Here is a tiny trained network, its code and every weight. The questions are about switching its units off for an input and a class, where a switched-off unit gives its printed mean instead of its output.

import numpy as np


def w(rows, s, z=0):
    codes = np.array(rows[::2]) - 128.0
    scale = np.full(codes.shape[1], s)
    scale[-1] = z or s
    return codes * scale


def norm(h):
    return h / np.sqrt((h * h).mean(-1, keepdims=True) + 1e-5)


def f(y):
    return np.maximum(y, 0)


def log_softmax(a):
    a = a - a.max(-1, keepdims=True)
    return a - np.log(np.exp(a).sum(-1, keepdims=True))


def net(x, mask):
    res = np.array(x, float).reshape(1, 4) / 4 @ E
    u = 0
    for l in range(2):
        y = f(norm(res) @ A[l][:, :-1].T + A[l][:, -1])
        res = res + np.where(mask[u : u + 10], y, B[l][:, -1]) @ B[l][:, :-1]
        u += 10
    return log_softmax(norm(res)[-1] @ U[:, :-1].T + U[:, -1])


A, B = {}, {}
E = w([
[64,132,162,109,53,100,37,138,154,80,81,129],'x0',
[62,103,164,2,130,170,90,106,112,164,223,88],'x1',
[203,174,109,34,125,104,80,74,145,139,133,34],'x2',
[170,105,180,61,145,101,134,128,107,164,106,156],'x3',
],0.0017)
A[0] = w([
[223,169,88,108,189,95,79,61,95,148,99,5,1],'0.n0',
[174,115,141,144,212,148,231,142,103,206,179,207,163],'0.n1',
[152,99,180,105,163,124,200,158,87,179,63,114,219],'0.n2',
[101,217,96,177,156,121,134,154,104,185,157,160,21],'0.n3',
[148,193,99,52,89,163,88,6,107,113,176,106,136],'0.n4',
[83,158,119,115,56,170,62,156,141,82,96,83,64],'0.n5',
[101,146,48,168,144,163,234,131,147,52,73,62,102],'0.n6',
[115,141,189,191,151,168,151,164,80,49,89,187,35],'0.n7',
[72,135,202,62,61,113,91,139,85,146,126,106,243],'0.n8',
[117,97,172,101,223,163,226,121,120,139,147,191,32],'0.n9',
],0.0021,0.00079)
B[0] = w([
[113,124,131,164,111,103,87,206,154,42,101,101,218],'0.n0',
[146,230,78,47,164,179,184,119,100,5,59,149,253],'0.n1',
[78,176,105,137,101,194,116,122,71,127,120,203,198],'0.n2',
[167,155,48,45,110,81,119,136,177,70,148,116,156],'0.n3',
[132,69,200,181,145,66,122,187,144,150,148,119,215],'0.n4',
[174,151,165,114,207,183,175,151,155,85,79,196,190],'0.n5',
[163,153,80,62,147,198,154,108,44,150,128,142,203],'0.n6',
[67,68,197,183,54,74,113,155,220,149,163,111,202],'0.n7',
[155,110,72,92,151,108,167,119,55,143,180,137,223],'0.n8',
[155,168,111,70,202,128,112,154,145,65,84,137,199],'0.n9',
],0.0028,0.0026)
A[1] = w([
[169,201,29,126,175,217,225,142,135,111,121,115,230],'1.n0',
[145,183,112,220,54,177,171,87,162,77,35,218,220],'1.n1',
[51,66,154,62,164,150,102,138,124,103,225,125,163],'1.n2',
[104,143,159,81,114,104,54,131,111,103,99,105,109],'1.n3',
[136,86,66,114,174,141,140,115,22,254,168,111,191],'1.n4',
[45,87,138,154,127,172,124,191,99,91,117,207,138],'1.n5',
[169,128,172,81,160,106,129,148,109,104,155,62,188],'1.n6',
[132,90,175,35,117,108,72,103,130,121,143,190,186],'1.n7',
[129,72,180,151,127,134,80,114,137,166,189,88,104],'1.n8',
[185,216,93,110,153,153,128,106,70,153,112,209,254],'1.n9',
],0.0029,0.00093)
B[1] = w([
[143,117,106,81,121,106,141,126,54,54,89,108,253],'1.n0',
[64,105,160,83,152,173,150,105,119,192,205,137,250],'1.n1',
[90,149,69,95,108,153,205,70,74,106,123,171,202],'1.n2',
[159,123,59,122,176,148,166,126,39,86,123,95,167],'1.n3',
[95,104,191,224,66,59,60,126,171,151,100,159,158],'1.n4',
[253,190,169,125,196,144,95,152,185,154,69,58,206],'1.n5',
[142,101,156,216,102,158,88,150,187,170,101,166,187],'1.n6',
[117,163,58,145,120,142,185,117,90,105,125,96,185],'1.n7',
[71,89,146,92,105,93,171,52,105,153,96,190,146],'1.n8',
[75,220,99,48,174,241,191,110,78,64,61,132,209],'1.n9',
],0.0034,0.0048)
U = w([
[110,188,91,67,164,186,200,117,54,68,89,132,156],'0',
[215,104,114,190,126,43,13,209,159,95,112,63,122],'1',
[145,167,133,152,92,45,90,138,183,184,207,193,3],'2',
[54,59,117,141,44,60,138,62,112,209,197,160,122],'3',
[81,144,247,190,164,162,110,190,254,241,116,177,122],'4',
],0.0072,0.0067)

Each question gives the input, the list of numbers given to net, and the class t.
The units are the neurons (one row each of A and B). Each row of codes is followed by its name. A weight is (code - 128) times the scale printed after its matrix; where a second scale follows, it is the last column's (A, B and U).
mask holds one flag per neuron, layer by layer. A switched-off neuron (its flag False) gives its mean, the last column of its row in B, instead of its output. The means were averaged over made-up inputs and are rounded, as every weight is.
A unit's drop is (log p(t) with every unit on - log p(t) with that unit switched off) / (log p(t) with every unit on - log p(t) with every unit switched off).
most important unit: the unit with the biggest drop
k most important neurons: the k neurons with the biggest drops, biggest first
k most important neurons of layer l: the k neurons of layer l with the biggest drops, biggest first
drop of u: that unit's drop, to one decimal
input [1,-4,-4,-3], class 4: most important neuron => 0.n7
input [8,-3,0,-2], class 4: 4 most important neurons => 1.n0; 0.n1; 1.n9; 1.n2
input [-4,2,8,-3], class 1: 2 most important neurons => 0.n0; 1.n1
input [0,-5,7,-1], class 1: 2 most important neurons of layer 0 => 0.n0; 0.n1
input [0,-1,-6,-5], class 4: 2 most important neurons of layer 1 => 1.n9; 1.n5
input [-2,4,7,-2], class 3: 4 most important neurons => 0.n1; 1.n8; 1.n5; 1.n9
input [-2,3,4,2], class 3: 3 most important neurons => 0.n1; 0.n4; 1.n9
input [-2,6,0,-1], class 3: 2 most important neurons of layer 1 => 1.n4; 1.n9
input [1,2,1,4], class 3: 2 most important neurons => 0.n1; 1.n4
input [1,2,6,-7], class 1: 2 most important neurons of layer 1 => 1.n9; 1.n1
input [3,-8,0,4], class 4: 3 most important neurons => 0.n1; 1.n0; 0.n7
input [-3,2,5,-1], class 1: 2 most important neurons of layer 0 => 0.n0; 0.n7
input [0,-1,-6,-2], class 4: 2 most important neurons => 0.n7; 1.n9
input [2,1,-3,-2], class 4: most important unit => 1.n0
input [6,-5,8,-1], class 1: 2 most important neurons => 1.n9; 0.n1
input [7,-1,7,-8], class 1: 2 most important neurons of layer 1 => 1.n9; 1.n2
input [0,4,3,2], class 3: drop of 0.n1 => 0.1
input [1,6,5,6], class 3: drop of 1.n9 => 0.2
input [8,0,7,-6], class 1: drop of 1.n9 => 0.3
input [7,-8,-4,-6], class 4: most important unit => 1.n1
